Each row has a class, written after it.
[ -46 -324  181   73  -57 -157  -39  -54  -40 -302 -237 -467  -32 -141
  150 -149  -78   43   80 -122  -20 -202   22  211  169   29   23  -95
 -117   42   83   -9 -134   -4  -83   61   91] -> Z822
[-518 -163   19  132 -325  -74  323   23 -526 -241 -235  186 -461  -85
   65 -788  461 -101 -289   84   81   26 -158  -47  202    4   77 -154
  226 -230  513   18  290 -459  293  198 -275] -> Z379
[-284 -241 -109  545 -289 -251  269   69  186 -263   83 -257  -67    2
  -71 -418  451 -243 -262 -130 -153  114 -199  -83 -620  141  -39  190
 -347  179  517 -115  168 -297 -294   93 -180] -> Z570
[ 424  -26   52   54  -16   34   -6  349   90 -246   59   97  304  565
  153 -587 -225 -277 -404  -41 -309   31  -30 -144  -87 -187 -242   65
   19  484  384 -143  268  -82 -201   22 -146] -> Z570
[-121  125  226  -43  105  189 -176   41  176  197  -16 -234 -115   19
   73  230  136 -119    7   38  -41 -131  122  268  162 -145  382  109
  -53   87   97  -90 -210   27  -88   22  269] -> Z379
[ 144  202 -208  494    2  246   93  128  -71  -23  352  141  306   78
  -24  662 -142 -133 -327  128 -166   71  128   92 -148  -40   -2  -67
  -81  -98  100  134  198  166  -27   74 -202] -> Z717
[ -48   33  -45  120 -250  129  -89  184  -29  149 -254  217  210  -86
 -121  261 -351 -214 -348  120  -19  -47   39 -113  302  -22 -122 -239
  -26  -37  -29  -40 -126 -175 -168  211 -425] -> Z894
[-139 -147   85  -26   -2 -522  124 -313  173  -70  -59 -252 -225 -288
  -85 -356 -288 -207  -92 -172  397  198  -42  308  161  161  203  -96
 -115  -43  -87  478  240  182  142  181  -71] -> Z799
[ 150  -89  103 -175 -134 -140  -26 -291  583  -19 -150 -218   65  147
  -94  196 -558  -83   23 -138   51  -49    1  278 -473  228 -123 -144
 -185  431 -318 -489 -438 -118   67  250 -146] -> Z379
[ -74  198  -72  -38 -215 -104  178  320  -20  197 -233 -315  113  -53
  -18 -482 -203 -216 -134 -126  -21   74  -59  -24  -44 -106  281 -110
  331   32  -16   51    6 -259  -14  271 -156] -> Z296
[ 118  192 -187  120 -103  486  478   70 -402  204 -434 -210   30 -324
 -201  251  193 -406 -165  -14  -78  135  -43   78  285   40  169 -243
   -8  146 -186   50 -319  -85 -173 -205 -150] -> Z717
[-279   70 -154   97  -58  217    9  363  -19  457  106  221  442  -23
 -128  403  -43   33    0   25 -276  146 -226  382 -101   17 -411   99
 -592 -145  -93  -83  -91   36  110  -65  -84] -> Z891
[-272   96  101  307 -119  103  110  -67 -425   13 -301  765 -117  -16
 -342 -185  335  -63 -126 -141  -28  407  -67   83  496  291 -249 -163
    4 -375  318  263   -3 -286  144 -120 -282] -> Z379
[  85 -130 -193 -124  -55  -16   66  324  -24  295 -333  308    5  204
 -212  300 -219 -214 -130  190  -79  -33  242 -121   36  -24 -280 -275
  -93  378 -113  -88 -204   -7 -231  -39  -35] -> Z37
[-122  -39  273  220   66  408  -56  -52 -338  -40 -348  277  238 -788
 -232  229   84  116 -402  156  -81   74  226  449  144  178  170 -145
  134 -455  -96  357   22  108 -100  105 -190] -> Z822
[-337  141   48 -243  234  -94 -218 -180  148 -211  131  -35 -435  301
  332  141  -96   69  288  -71   25  -98  -95  -51 -103   -8 -186  195
 -167  108  168 -152  120  -15  158   32 -121] -> Z822
[ -28 -254 -252    8  -40  187  -29   72 -196 -117 -228 -285 -373 -372
  146  183  405 -251  181    3   -1    5  -20   17  235  -20    3   19
  246 -117  -45  108 -278  269  -75 -232  -92] -> Z891
[ 209 -433 -117  -58 -225  121  -91 -183 -260 -105 -299  115 -250 -547
 -289 -189  146 -213 -229  -78  262    3  207  -71  334   47  208 -251
  559  -13 -449  420  -41  136  -89 -212 -210] -> Z894
[  62  498  272   36   37 -142   67  181   55  -16  142 -126  -96  474
   38   37    6 -161 -290  -36 -185  -30 -208   62   54 -243  -31 -206
 -264  -62  300 -400  -50 -230  440  338 -261] -> Z379
[ 440   49   82  356 -320 -281  191  188   33  214  160 -118  499  144
 -118 -197 -274 -305 -238    8 -120  178   86   -6  150 -126  -57 -176
 -288  239   85  223  300  275  108   59  333] -> Z717
[ -15   19   59  268    1  117  173  278 -154  189  -92  544   72  225
 -133  134  432 -198  125  327  -23   37  -95  -79    8   80  -40 -148
 -330  -55  117   87  -86   -1 -165 -180 -146] -> Z296
[ 466  152 -127 -195   19  -22  127  524  250  116  -13 -230  149 -131
 -260  358 -334 -304 -583  253 -310  -81  431 -215   43 -272  -72 -137
 -312  433   43   32   98  255 -137  141  279] -> Z37
[ 551 -174  -77  -85   72 -121 -292  149  334  364  211  -12  442  561
  110  230 -152 -108 -125  196  -88   82   90   -6 -278 -286 -177  186
   25  499  -16 -310 -110  264 -177 -122  153] -> Z717
[ 140  -52 -100  185  -27  -40 -139  -66  104 -190  148 -325 -243   21
  260   -5   32   91  123 -117 -174   40  -60  -22 -233  -55  -49  282
 -142  -51    8  -70  201  111  -21  -22  129] -> Z570
[-182  270  213 -172   73  253 -276 -194  -85 -137  162 -227 -241 -600
 -209  363  168   60 -118 -226  -22 -277  202 -170   56   17  -48 -375
    9 -335 -110  352 -197   38  229  257 -151] -> Z822
[ 417  -95  -18 -165  240  -56  -22 -235 -217  -95 -590 -255 -542   69
  423  394  635 -276  581  183   36  -77   -7  266  179   32 -243 -107
 -242  238 -411  -79 -354  324    1 -304  -79] -> Z296
[ 249 -290 -229  223 -466 -276  132  188   27 -104   -9  117  276 -208
  -14 -417 -203 -256 -446   60   67  -64  -13 -152 -360   23   -6  -81
  325  294   98  383  379   72  111  212 -257] -> Z894
[ 314  310   91   55   70  -49 -147 -259    0  311  201  -70 -182  725
  -67  545  475  -82  140  234 -249  140   -3 -129 -384  -40  -88   -3
 -867  330 -158 -328   96   71   69 -322  175] -> Z891
[  12  502   30  -45 -140  420  352  154 -131  277  314 -300   82  340
  140  254  -59 -170   -8  241 -266 -234  -69 -329  -70  -71   19   71
 -614  178  100 -387  214 -112  113   22  279] -> Z799
[ 446 -150   81 -123  321 -276 -170 -240   72 -145 -296 -380 -112  180
  159 -223  373  -19 -275   -4 -170  212  106  281  229 -312 -169 -299
  383  197   69 -529 -492  129 -266  -64  269] -> Z891
[-247  -97  -74  187 -289  133  -23 -199 -168  112 -123  219   58 -126
  -92  369  127 -293 -188  292   18  161   79   -5   24  326 -213  -78
 -279  -73  -32  112  -76   46  -96   79 -452] -> Z379
[-168  101 -132 -217  -35 -268  -64 -432  283  288  278 -560 -248  285
   28  257  133 -159   53  148   82  267  297    2   85 -113   24 -117
 -273   71 -284 -413  381  -98 -111  -34  371] -> Z296
[-464 -277  188  351  -78  141   54   50 -357   69 -151 -330  162 -198
 -133  -85  434  152  387 -362   65   83  162  447  650    8  347  -29
  285 -298  -21  336 -229 -152 -214 -222  378] -> Z891
[ 288    7  100  258    2  165   78 -123  159  107   -6  517   17   47
 -185  138 -175 -124 -147   78   83  164  -18   96 -489  141    1   80
 -123  173 -153  -79   43  108  -26   18 -312] -> Z37
[  14   22 -188  142  -55  144  133  -88 -156   -5 -130   71   37   76
  232  108   50 -271 -222  221   84   15 -179    7   94   -2  191   90
   96  203  230   24  121  -40 -129 -133 -263] -> Z717
[ 210 -105   -4  197   74  -78   48 -125 -118  130  420  -88  352  347
  123 -123 -175  227  522 -252  213   88 -289   25 -410  148   66  254
  302 -189 -309   97  -67  251  154 -107 -176] -> Z891
[ -32  -61 -341   70  -82  195 -121  -53  -66  126  140  183  308  124
   98  227 -318   76  114  -27   13   82 -117   19  166   86 -206  117
  -35 -185   63 -175   62  -42    4 -205  -91] -> Z799
[   7   68 -110  143 -184  175  219  299  -16  -41  353  593  309   71
  -17  232 -330  117   54  229  117 -233  -66 -240   33   86  -57  254
 -237   -6  -71  433  363   24  156   44 -146] -> Z799
[ 194  100 -174 -122 -151  117  130  605  -63  423 -250 -219  221  -61
  -93  366 -150 -303   32  331  -78 -262  194 -156  616 -287  -51 -336
 -443   19   54 -189 -303  -46  -87  106  215] -> Z894
[-140  133   68   46  315  224  -45 -140  -47 -187  272 -213 -497 -162
  -30   52  -55  433  299 -380   45 -278   74 -104 -251 -114  467   54
  408 -323  -43 -148  -64  -29   85  -15  331] -> Z570
[  69 -116  -66  222  -22  142   52  -98  -45 -237  415 -269  150 -109
   82 -710 -195  308  114 -518  -32   60 -105  327 -208   54  273  -36
  899 -447   59 -146 -359   61  201  126  281] -> Z570
[-191  111   -7   41    1  340   42  255  -51 -104  223  663  -45   60
 -134  -15 -448   72   24 -105 -164 -236   19 -191 -166  113 -331  264
 -579  113   31  175  486  -42   84  -63  -80] -> Z822
[-217  164   51 -468  445  195 -184  170  125   36   56  263   -5  -37
  193  -12 -158  165  357  -59   79 -266 -158 -193  230 -147 -309   99
 -121 -159  238 -141  -33  -39   34   -6  -57] -> Z379
[ 211  353  123  467  117    3  -56  161  -11 -211  161  408 -148  475
 -156 -210   26  -14  -64 -272 -246  204  -92    2  -44  -52 -211  -87
 -268 -401  287 -240  118 -243  110  107 -286] -> Z891
[  29  189  282  184  -69   32   64  156  -96  191  -35   64  350   80
 -100 -454  124   10  141 -122 -224  191  -32   89   35  -78  -24   -2
 -137  -92 -182 -150   66   52  -76  -77  245] -> Z799
[-356   76  -85   61  -93  337 -126  492  -66  354  216  137  172 -257
  -51  642  -24  104   31  307 -190  -73  229 -324  460 -392 -136 -169
  -53 -285  267 -147  -88  193  -29   14  390] -> Z37
[ 222  151 -175  567  -90   18  274 -146 -538  -99  208  352  304  305
   81 -591  192   25   35 -195  -34  416 -107  350  258  118    0  203
  280 -366  -78  109  231   -1  130 -157  -88] -> Z717
[  99   10   18 -158  -66  248  166  215  -26  342   54   72  643  -80
 -127  223  -62 -140 -488  580 -168  125  203  121  163 -175 -305 -249
 -409  154 -163 -251  -74  107 -158  208   -1] -> Z894
[-123 -255 -227  -19  -71  -24  -84  104 -208   66 -104   -3  114  375
  289   54 -110   56 -100  147  -85  217   58   44  294 -165 -342  111
  276  -16  186 -325  123 -164 -105  -17  -89] -> Z717
[-540 -355 -116 -136  -52 -310 -223 -205 -139 -174  -84    7  199 -684
 -191 -238   21  353 -300 -103  -54 -228  173  157  169  215  -76 -385
  407 -297   -2  312 -256  155 -131   53  330] -> Z891
[ 265  284   46  169  -83   24  140   82  114   14  518  143  419   69
 -310  -86   34  332   68 -101 -132  112  162   17 -376  -68  -99  136
  -62 -312 -427 -292  261 -115  273  160  106] -> Z891
[ 232   15 -255 -105  126 -105   28  157   -5   21   66 -215   45   25
  143   86 -223   23 -101 -246  -46  -74 -183  183 -101  -57 -182   91
  280  -55 -199    7 -154  116  151   56 -182] -> Z799
[-265 -125  -44  134 -299  274   31  110   32   33   15  361   98 -583
 -362   45  -94  -59 -312  119 -141  119  108 -116 -158  100 -213 -260
 -178 -140 -250  211   -7  164 -131  110  -99] -> Z799
[ -44  -12  124   23   25  -41   -2  292  181   89  112 -197 -147  -16
   17 -109  343 -185  102  138    3  126  -40  127   43 -231  175   26
 -221 -143   42  -50  -63  127   15   61   28] -> Z37
[ 114  -57 -127  -49  -92 -245 -207 -254  305 -218   62 -523 -150  142
  287  -57 -205   -6 -236 -111 -149 -198  -26  136 -119   -8   73   95
  -98  246   75 -243  162 -104  -81   46  240] -> Z570
[  50 -273  133 -165  130 -364 -195 -330  -29 -267 -307   -8 -425 -205
  -77 -328  274  124  201  -73  110 -202 -191  -72 -167  281  130   25
 -290   -5 -175  212 -117  136 -102 -301   -1] -> Z822
[ 130  102   95  326  -72 -108  309 -132 -147  -22  194  -25  218 -119
 -122 -322  598 -408 -126  173  174  147  -69  -17 -218  311  232 -245
    3 -278   39  511   75  121  -79  147 -364] -> Z379
[-322  214   80 -208  229 -252 -169 -150 -253  410 -410 -199 -370   35
  -43  119  397   77  376  -44    4   14  206  229  445  -31  194 -170
  -39 -211    9 -135 -158  -65   23 -184  548] -> Z891
[  80 -280  106  144  138  275 -178  172   46   10  158  432  119  -77
 -128   54  169  176   38  -57    9  -58  -69  -44 -158 -212 -109   24
  204  -90  161 -234 -172   97   -5 -172  -39] -> Z894
[   8 -281   66  189   27 -222   -1  -92  -39 -276   51  167  280   27
 -100 -276  362  200 -349   59 -209  189  344  291  314   84 -400   53
 -227  -21   54  213  209  -49 -349   -8  338] -> Z799
[  27  -92  -32  114  -88  219   28  -58  -64  -92  219   47  302   48
  147   73 -177 -102 -129  186  -41    5   52  163   10   64  -52   37
  126  -24   22 -218 -140  278   32   49  -71] -> Z799
[-392  259  246 -258  190  136   61  151  198  422  240   69  -76  -73
 -149  451   20  283  431   89 -144  -28  153  224   65   27 -200  125
 -630 -259 -121 -271   18  104  293   25  697] -> Z894
[  26 -182   68  159   11  134  -21   -5   90 -304   36  152  -60   -5
  -68 -555 -113 -174 -177  -72   39  204 -151   38  -81  129  229  -95
  235 -213  258   18   33  -14 -161  -23 -286] -> Z570
[   7 -125 -184 -111  189 -195 -336 -109  -25   32 -230  -18 -326  138
   64  -76  298  -79  622 -117   96  256   -5 -479  266 -229 -296 -210
  -98  -12 -171  -81  -17  102 -371 -414  -79] -> Z296
[ 188  154  116  134  114 -448 -182  115  147 -236 -332 -213 -276   41
 -236  171  297  -62   86  -88 -201  -71  262  153  173  -50   67 -213
 -329 -108   87 -288 -467    2  -11   69  164] -> Z570
[-149  254   98 -112 -262  120   19  129 -330  178  -26 -480   94 -168
 -155  181 -138  -17 -170 -180 -315 -274  314 -116  384   29  112 -311
  309 -113 -164  -13 -237   33  145   83  445] -> Z296
[-262  -13  -71  -10   -2   19 -184   13  150   90   20  -39  -29   14
  179  441  -55  -73   92  193  -61  101  164   86  314  -59 -283  -80
 -239 -115  178 -175    9   79  -82   76   99] -> Z37
[  35  142   -9  -75    7 -104  -44 -376  122  -90 -110  -14 -248  178
  200   74 -135 -216  134   81  206  -22 -144  -88 -381  175   84  126
 -241  343 -172   61   34   31   11   83 -460] -> Z717
[ -69   44   68 -337  287   48 -126  449  153  250  -83 -110  216 -211
   50  343  142  -17  343  222  -16 -262  305    0  362 -264 -150   27
 -250   52  -50   78 -193  215 -216   50  347] -> Z570
[ -58 -240 -226  -45   20 -132  -60   -8 -217 -205  -35  -25  239 -283
  300 -538  125 -178  -92  104   44  -11  -13  115  135   25 -330 -135
  313 -208  -83  186  -44  294 -195  167 -328] -> Z891
[ 115   52 -245  539 -200  171  475  589 -400  -60  -17  643  342 -452
 -261  223  218 -207  -32  144    1 -174  201 -159  333  -25    5 -351
  320 -134  -33  740    8  316  -24  -55   26] -> Z799
[  28 -402 -320  217  -51  -36  184  -36 -140 -188   29  638  -76  124
 -278   61 -116   46 -221 -143  -84  416  165  166 -231  235 -483  103
  262  203 -269  134  144  182  -34 -251 -211] -> Z37
[-274 -199  -62  335 -259 -282  -95  100 -172 -234 -167  126 -216  354
  140 -203  208   62  181 -254 -114   15 -245  -23  225  -48 -422   41
 -319  -27  225 -133   45 -360   78  -41 -258] -> Z894
